Here is a tiny trained network, its code and every weight. The questions are about switching its units off for an input and a target symbol, where a switched-off unit gives its printed mean instead of its output.

import numpy as np


def w(rows, s, z=0):
    codes = np.array(rows[::2]) - 128.0
    scale = np.full(codes.shape[1], s)
    scale[-1] = z or s
    return codes * scale


def norm(h):
    return h / np.sqrt((h * h).mean(-1, keepdims=True) + 1e-5)


def f(y):
    return y / 2 * (1 + np.tanh(0.7978845608 * (y + 0.044715 * y**3)))


def softmax(a):
    e = np.exp(a - a.max(-1, keepdims=True))
    return e / e.sum(-1, keepdims=True)


def log_softmax(a):
    a = a - a.max(-1, keepdims=True)
    return a - np.log(np.exp(a).sum(-1, keepdims=True))


def net(x, mask):
    ids = ['εηθλμξτ'.index(c) for c in x.split()]
    T = len(ids)
    res = E[ids] + P[:T]
    r = norm(res)
    for j in range(3):
        rows = slice(3 * j, 3 * j + 3)
        q, k, v = (r @ M[0][rows].T for M in (Q, K, V))
        z = softmax(np.where(np.tri(T) > 0, q @ k.T / 3**0.5, -1e9)) @ v
        o = O[0][rows]
        res = res + np.where(mask[j], z, o[:, -1]) @ o[:, :-1]
    y = f(norm(res) @ A[0][:, :-1].T + A[0][:, -1])
    res = res + np.where(mask[3:11], y, B[0][:, -1]) @ B[0][:, :-1]
    return log_softmax(norm(res)[-1] @ U[:, :-1].T + U[:, -1])


Q, K, V, O, A, B = {}, {}, {}, {}, {}, {}
E = w([
[220,89,100],'ε',
[165,49,72],'η',
[73,94,104],'θ',
[100,105,14],'λ',
[138,105,6],'μ',
[144,96,39],'ξ',
[123,209,103],'τ',
],0.021)
P = w([
[166,246,185],'0',
[178,191,111],'1',
[164,209,118],'2',
[176,214,128],'3',
[189,254,145],'4',
[198,253,146],'5',
[166,248,100],'6',
[158,230,107],'7',
[157,226,106],'8',
],0.0067)
Q[0] = w([
[130,201,38],'H0',
[106,2,105],'H0',
[160,125,76],'H0',
[150,134,119],'H1',
[133,148,151],'H1',
[130,106,110],'H1',
[199,165,68],'H2',
[153,110,229],'H2',
[145,117,183],'H2',
],0.023)
K[0] = w([
[116,242,102],'H0',
[155,115,253],'H0',
[153,196,151],'H0',
[125,157,130],'H1',
[110,101,139],'H1',
[143,162,126],'H1',
[201,131,86],'H2',
[142,33,178],'H2',
[139,64,162],'H2',
],0.025)
V[0] = w([
[192,91,80],'H0',
[133,242,48],'H0',
[180,45,123],'H0',
[152,47,199],'H1',
[180,203,208],'H1',
[244,53,80],'H1',
[54,113,125],'H2',
[6,146,174],'H2',
[39,43,36],'H2',
],0.018)
O[0] = w([
[98,63,123,133],'H0',
[112,120,18,250],'H0',
[108,71,184,77],'H0',
[193,193,125,57],'H1',
[101,184,210,95],'H1',
[254,39,178,152],'H1',
[90,74,98,109],'H2',
[14,49,97,88],'H2',
[146,29,64,123],'H2',
],0.02,0.023)
A[0] = w([
[81,236,141,55],'N0',
[65,176,93,142],'N1',
[55,6,115,242],'N2',
[172,126,187,254],'N3',
[217,211,62,197],'N4',
[194,170,108,175],'N5',
[115,158,64,112],'N6',
[199,183,85,196],'N7',
],0.023,0.0056)
B[0] = w([
[97,79,206,156],'N0',
[125,130,175,183],'N1',
[154,253,158,180],'N2',
[92,183,143,142],'N3',
[64,57,136,249],'N4',
[73,104,129,181],'N5',
[130,121,65,199],'N6',
[76,81,132,214],'N7',
],0.044,0.022)
U = w([
[57,116,254,74],'ε',
[172,90,234,254],'η',
[127,184,138,194],'θ',
[173,97,98,36],'λ',
[189,51,122,101],'μ',
[203,33,159,139],'ξ',
[35,127,131,218],'τ',
],0.012,0.0034)

Each question gives the input, a string of symbols that net reads in full, and the target symbol t.
The units are the heads (3 rows each of Q, K, V and O) and the neurons (one row each of A and B). Each row of codes is followed by its name. A weight is (code - 128) times the scale printed after its matrix; where a second scale follows, it is the last column's (O, A, B and U).
mask holds one flag per unit, heads first, then neurons. A switched-off unit (its flag False) gives its mean, the last column of its rows in O or B, instead of its output. The means were averaged over made-up inputs and are rounded, as every weight is.
A unit's drop is (log p(t) with every unit on - log p(t) with that unit switched off) / (log p(t) with every unit on - log p(t) with every unit switched off).
The circuit of an input: a set's keep is (log p(t) with only the set's units on - log p(t) with every unit switched off) / (log p(t) with every unit on - log p(t) with every unit switched off). Starting from all 11 units, units are removed one at a time, each time the one whose removal leaves the highest keep (on an exact tie, the one counted first), for as long as the keep stays at least 0.8.
units of the circuit, in order: the units of the circuit, biggest drop first
most important unit: the unit with the biggest drop
top k neurons: the k neurons with the biggest drops, biggest first
heads that matter: for each layer, one digit per head in row order, 1 if its drop is at least 0.15 and else 0, layers parted by /
drop when u is switched off: that unit's drop, to one decimal
input ε ε λ θ, target η: heads that matter : 110
input θ μ μ θ, target θ: units of the circuit, in order : (H2 N2 N4 N7)
input θ θ η ε, target ε: units of the circuit, in order : (H0 H2)
input ε ξ ξ, target η: top 2 neurons : (N6 N3)
input ε ξ θ θ ε η η η μ, target ξ: units of the circuit, in order : (H1 H0 N4)
input τ θ η, target ε: units of the circuit, in order : (H1 N0 H2)
input θ ξ ε, target ε: units of the circuit, in order : (H0 N6)
input λ λ λ ε θ ε η, target θ: units of the circuit, in order : (N2 H0 N7)
input ξ η μ λ, target μ: units of the circuit, in order : (H2 H1)
input η η μ ξ, target ξ: most important unit : H1
input λ ξ η μ, target μ: heads that matter : 011
input θ ε ξ λ η θ ξ η, target η: drop when N6 is switched off : 0.3
input ξ θ ξ, target ξ: drop when N4 is switched off : 0.1
input μ ε ξ, target μ: most important unit : H2
input λ θ ε λ η η ξ, target μ: drop when N4 is switched off : 0.1
input μ λ η θ μ ε ξ μ η, target η: drop when H0 is switched off : 0.8
